[147 122 141  99 116]
The entry just left of the centre entry: 122
Give the entry just right of 141.
A: 99

Read these off the row that follows.
1) The maximum?
2) The entry just left of the smallest entry?
3) The entry just left of 144?
[100 152 137 144 124 127 113 128 145 117 108  98]
1) 152
2) 108
3) 137

Questions about the grid below.
1) What is the entry in the top-right corner?
2) What is the smallest entry in the first row?
3) What is the 1st entry in reading order?
4) What is the entry just left of 144?
5) What is the fourth-last entry, reading row by row?
6) What is the third entry on the main diagonal?
7) What is the last entry, reading row by row?
8) What is the entry directly below the centre entry?
[[133 114 126 156 130]
 [131 135 123 117 117]
 [115 123 121 131 142]
 [134 133 146 126 132]
 [130 137 124 118 115]
 [124 128 144 130 124]
 [129 119 131 145 127]]
1) 130
2) 114
3) 133
4) 128
5) 119
6) 121
7) 127
8) 124

Read these off the matrix that follows. Counting starts at 0.
1) Find the entry in the top-left corner.
2) Find the bottom-left entry.
3) Find the smallest entry.
4) Find the entry at row 0, column 1.
5) Find the entry at row 2, column 0.
6) Find the entry in the bottom-right corner.
[[135 141 126 103 110]
 [140 135 114 128 121]
 [122 136 126 145 131]
 [124 120 136 142 137]
 [119 114 128 144 144]
 [126 125 141 118 135]
 [143 130 122 136 142]
 [121 123 125 153 145]]
1) 135
2) 121
3) 103
4) 141
5) 122
6) 145

m =
[[140 136 126 145 130 120]
 [118 102 120 130 111 121]
 [115 103 116 128 102 110]
 [128 122 129 118 128 117]
 [130 126 141 116 121 123]
 [131 146 117 108 141 136]
 [129 131 130 120 139 142]
 [110 120 134 132 119 126]]
Indices start at 0.
The entry in the top-right corner -> 120
The entry in row 0 and column 1: 136
The bottom-right entry?
Answer: 126
The entry in the bottom-left corner?
Answer: 110
The entry directly below the largest entry: 131
The entry in the top-left corner: 140
The entry at row 0, column 2?
Answer: 126
The entry directly below 111?
Answer: 102
The entry just right of 146: 117
The entry directly below 140 -> 118
The entry just right of 122?
Answer: 129

[[133 127 123 123 123 128 125 121 133 122 121 134]
 [130 121 116 125 124 136 131 120 129 124 127 135]
 [136 119 107 122 118 132 138 117 128 119 120 142]
 [131 120 104 124 119 133 140 119 126 120 119 136]
 [115 118 119 135 132 132 145 141 123 135 124 120]
 [135 122 116 122 125 133 130 120 129 123 124 141]
 [134 122 108 121 119 133 136 118 128 119 119 140]
 [138 119 111 122 123 133 132 117 129 122 123 144]
 [128 122 120 125 124 131 135 126 129 123 123 137]
 [130 120 116 127 126 135 132 122 127 126 129 134]
 [135 121 107 121 118 137 138 116 126 117 124 139]
 [135 122 110 123 120 131 138 120 127 121 119 137]
 [132 124 120 125 127 135 129 121 127 125 126 135]
 [133 131 132 127 126 120 125 129 132 127 123 129]
 [135 122 109 122 121 135 135 117 126 120 121 140]
 [124 115 121 133 131 133 140 138 126 137 124 129]]
Indices start at 0.
Report the top-right entry.
Answer: 134
Report the entry directly below the largest entry.
Answer: 130
Report the entry at row 0, column 2.
Answer: 123
Report the entry at row 1, column 2.
Answer: 116
The entry at row 1, column 0: 130
The entry directly above the largest entry: 140
Report the entry in row 1 and column 1.
Answer: 121
The top-left entry -> 133
The entry just left of the smallest entry -> 120
The top entry of the column that holds the largest entry -> 125
Report the entry in row 0 and column 1.
Answer: 127
Report the bottom-left entry.
Answer: 124
Report the entry directly above the smallest entry.
Answer: 107
Report the entry at row 2, column 0.
Answer: 136
Report the entry in the bottom-right corner.
Answer: 129
The entry just left of 110 -> 122
The entry just right of the smallest entry -> 124
The entry directly below the smallest entry -> 119
The entry directly above 111: 108

[[132 132 129 128 122 130 136 130 116 121 139 123]
 [133 123 131 132 134 125 126 135 124 140 130 124]
 [123 119 113 134 131 132 120 117 139 132 119 125]
 [122 131 127 129 126 126 125 125 133 126 125 116]
 [139 125 123 120 131 134 131 119 120 123 135 126]
 [124 125 129 153 135 131 120 133 124 146 129 103]
 [123 114 108 133 115 117 145 134 137 126 123 119]
 [135 123 131 144 144 128 131 141 113 149 135 119]]
Indices start at 0.
The top entry of the column that holds the largest entry is 128
The entry in the top-left corner: 132
The entry at row 0, column 1 -> 132
The entry directly above the largest entry -> 120
What is the entry in the bottom-left corner?
A: 135
The entry at row 2, column 1 -> 119
The entry in row 1 and column 0 is 133
What is the entry in the bottom-right corner?
A: 119
The entry directly below the smallest entry -> 119
What is the entry at row 1, column 2?
A: 131
What is the entry at row 2, column 0?
A: 123
What is the top-right entry?
A: 123
What is the entry in row 1 and column 1?
A: 123
The entry in row 2 and column 2: 113
The entry just left of 121 is 116
The entry just right of 145: 134
The entry in row 0 and column 2 is 129
What is the entry directly below the largest entry?
A: 133

Read these off the matrix that follows.
1) Find the smallest entry in the first column.
2) Find the largest entry.
3) Find the entry directly above 142.
4) Find the entry directly below the centre entry.
5) Find the second largest entry.
6) Find the entry in the top-left corner.
7) Find the bottom-left entry.
8) Find the third entry on the diagonal from the top-right corner.
[[126 122 128 133 123 134 135 133 121 124 131 122 127]
 [122 128 128 148 129 139 150 145 120 125 135 125 133]
 [113 120 116 153 123 122 127 124 110 122 121 119 130]
 [131 130 129 124 126 126 125 124 124 118 128 129 129]
 [119 126 130 145 123 145 146 140 120 128 136 123 126]
 [120 128 125 151 123 142 152 143 121 126 134 127 132]
 [130 132 125 125 119 124 115 112 132 132 128 140 123]
 [133 122 125 141 124 125 139 116 137 132 124 146 123]
 [126 135 130 135 139 137 125 126 146 134 132 134 123]
 [147 145 130 138 134 122 131 121 124 130 137 132 110]
 [126 122 132 139 122 132 123 133 123 129 134 122 117]]
1) 113
2) 153
3) 145
4) 115
5) 152
6) 126
7) 126
8) 121
